Below are the code and all the weights of a small trained network. Each question names an input and a target symbol and asks about switching units off, where a switched-off unit gives its printed mean instead of its output.

import numpy as np


def w(rows, s, z=0):
    codes = np.array(rows[::2]) - 128.0
    scale = np.full(codes.shape[1], s)
    scale[-1] = z or s
    return codes * scale


def norm(h):
    return h / np.sqrt((h * h).mean(-1, keepdims=True) + 1e-5)


def f(y):
    return np.maximum(y, 0)


def softmax(a):
    e = np.exp(a - a.max(-1, keepdims=True))
    return e / e.sum(-1, keepdims=True)


def log_softmax(a):
    a = a - a.max(-1, keepdims=True)
    return a - np.log(np.exp(a).sum(-1, keepdims=True))


def net(x, mask):
    ids = ['αβγδεημξπστφψω'.index(c) for c in x.split()]
    T = len(ids)
    res = E[ids] + P[:T]
    r = norm(res)
    for j in range(2):
        rows = slice(2 * j, 2 * j + 2)
        q, k, v = (r @ M[0][rows].T for M in (Q, K, V))
        z = softmax(np.where(np.tri(T) > 0, q @ k.T / 2**0.5, -1e9)) @ v
        o = O[0][rows]
        res = res + np.where(mask[j], z, o[:, -1]) @ o[:, :-1]
    y = f(norm(res) @ A[0][:, :-1].T + A[0][:, -1])
    res = res + np.where(mask[2:18], y, B[0][:, -1]) @ B[0][:, :-1]
    return log_softmax(norm(res)[-1] @ U[:, :-1].T + U[:, -1])


Q, K, V, O, A, B = {}, {}, {}, {}, {}, {}
E = w([
[26,96,207],'α',
[138,72,110],'β',
[133,77,112],'γ',
[168,95,158],'δ',
[136,126,142],'ε',
[113,89,110],'η',
[136,127,144],'μ',
[134,97,113],'ξ',
[106,92,111],'π',
[106,92,113],'σ',
[8,68,199],'τ',
[160,162,188],'φ',
[135,129,147],'ψ',
[40,155,120],'ω',
],0.013)
P = w([
[2,32,214],'0',
[73,148,147],'1',
[190,162,9],'2',
[73,151,137],'3',
[134,212,33],'4',
[67,153,130],'5',
[111,225,39],'6',
],0.0041)
Q[0] = w([
[34,85,139],'H0',
[71,101,245],'H0',
[129,164,36],'H1',
[57,143,129],'H1',
],0.011)
K[0] = w([
[59,146,102],'H0',
[86,248,117],'H0',
[109,54,146],'H1',
[71,159,152],'H1',
],0.016)
V[0] = w([
[119,254,47],'H0',
[44,203,200],'H0',
[95,142,222],'H1',
[220,76,148],'H1',
],0.0056)
O[0] = w([
[253,107,216,3],'H0',
[116,61,103,178],'H0',
[120,140,72,185],'H1',
[19,108,80,90],'H1',
],0.0059,0.0029)
A[0] = w([
[231,172,72,229],'N0',
[140,57,109,146],'N1',
[208,3,196,21],'N2',
[140,192,70,175],'N3',
[131,170,62,53],'N4',
[129,183,76,86],'N5',
[184,164,45,154],'N6',
[143,94,116,59],'N7',
[132,158,37,101],'N8',
[152,177,158,184],'N9',
[81,154,182,199],'N10',
[69,176,104,106],'N11',
[167,42,198,44],'N12',
[129,133,171,254],'N13',
[91,131,56,75],'N14',
[110,24,158,210],'N15',
],0.0068,0.0013)
B[0] = w([
[35,79,38,162],'N0',
[149,178,169,187],'N1',
[243,177,7,189],'N2',
[76,61,122,201],'N3',
[124,101,144,190],'N4',
[102,77,116,186],'N5',
[68,134,80,184],'N6',
[136,119,160,139],'N7',
[151,171,210,224],'N8',
[98,122,182,142],'N9',
[168,104,68,198],'N10',
[209,123,134,247],'N11',
[119,158,27,174],'N12',
[108,146,143,161],'N13',
[178,133,169,255],'N14',
[88,181,114,246],'N15',
],0.011,0.0036)
U = w([
[2,75,54,205],'α',
[160,6,174,254],'β',
[125,151,136,72],'γ',
[118,118,128,29],'δ',
[93,161,154,118],'ε',
[116,122,135,16],'η',
[224,120,43,198],'μ',
[130,127,150,71],'ξ',
[109,153,136,60],'π',
[126,158,181,122],'σ',
[133,170,143,116],'τ',
[105,127,141,12],'φ',
[124,177,157,121],'ψ',
[117,212,145,134],'ω',
],0.0085,0.0046)

Each question gives the input, a string of symbols that net reads in full, and the target symbol t.
The units are the heads (2 rows each of Q, K, V and O) and the neurons (one row each of A and B). Each row of codes is followed by its name. A weight is (code - 128) times the scale printed after its matrix; where a second scale follows, it is the last column's (O, A, B and U).
mask holds one flag per unit, heads first, then neurons. A switched-off unit (its flag False) gives its mean, the last column of its rows in O or B, instead of its output. The means were averaged over made-up inputs and are rounded, as every weight is.
A unit's drop is (log p(t) with every unit on - log p(t) with that unit switched off) / (log p(t) with every unit on - log p(t) with every unit switched off).
unit that matters most: the unit with the biggest drop
top k neurons: the k neurons with the biggest drops, biggest first
heads that matter: for each layer, one digit per head in row order, 1 if its drop is at least 0.15 and else 0, layers parted by /
drop when u is switched off: that unit's drop, to one decimal
input δ π ψ α γ, target α: top 2 neurons	[N6; N2]
input σ δ δ ξ, target β: unit that matters most	H0
input τ ω ξ σ, target μ: heads that matter	11
input μ η ω π, target μ: heads that matter	10
input δ ω π ψ ω, target β: heads that matter	10
input μ π δ π τ δ ε, target α: heads that matter	00
input π α φ, target α: heads that matter	00
input ω μ η δ ψ, target α: top 3 neurons	[N3; N2; N5]
input δ ω γ ω δ ψ ε, target α: heads that matter	10
input ω γ π τ σ β γ, target β: heads that matter	11
input φ η τ γ μ, target α: top 2 neurons	[N6; N0]
input α α σ, target α: top 2 neurons	[N0; N6]
input η η σ π ξ, target α: top 2 neurons	[N6; N0]
input γ ω β, target α: top 2 neurons	[N6; N2]
input δ π δ η τ η π, target β: top 2 neurons	[N15; N14]
input ω δ δ, target β: unit that matters most	H0
input μ π γ, target α: top 2 neurons	[N0; N6]
input δ γ μ, target α: top 3 neurons	[N6; N2; N3]
input δ σ δ ω δ δ δ, target β: top 2 neurons	[N2; N3]
input μ μ σ, target α: top neuron	[N6]
input σ μ δ ω, target μ: top 2 neurons	[N10; N11]
input δ σ ξ ψ ω π, target μ: drop when H0 is switched off	1.9
input ε δ π, target α: drop when H0 is switched off	0.0
input ε σ β, target α: drop when N0 is switched off	0.1
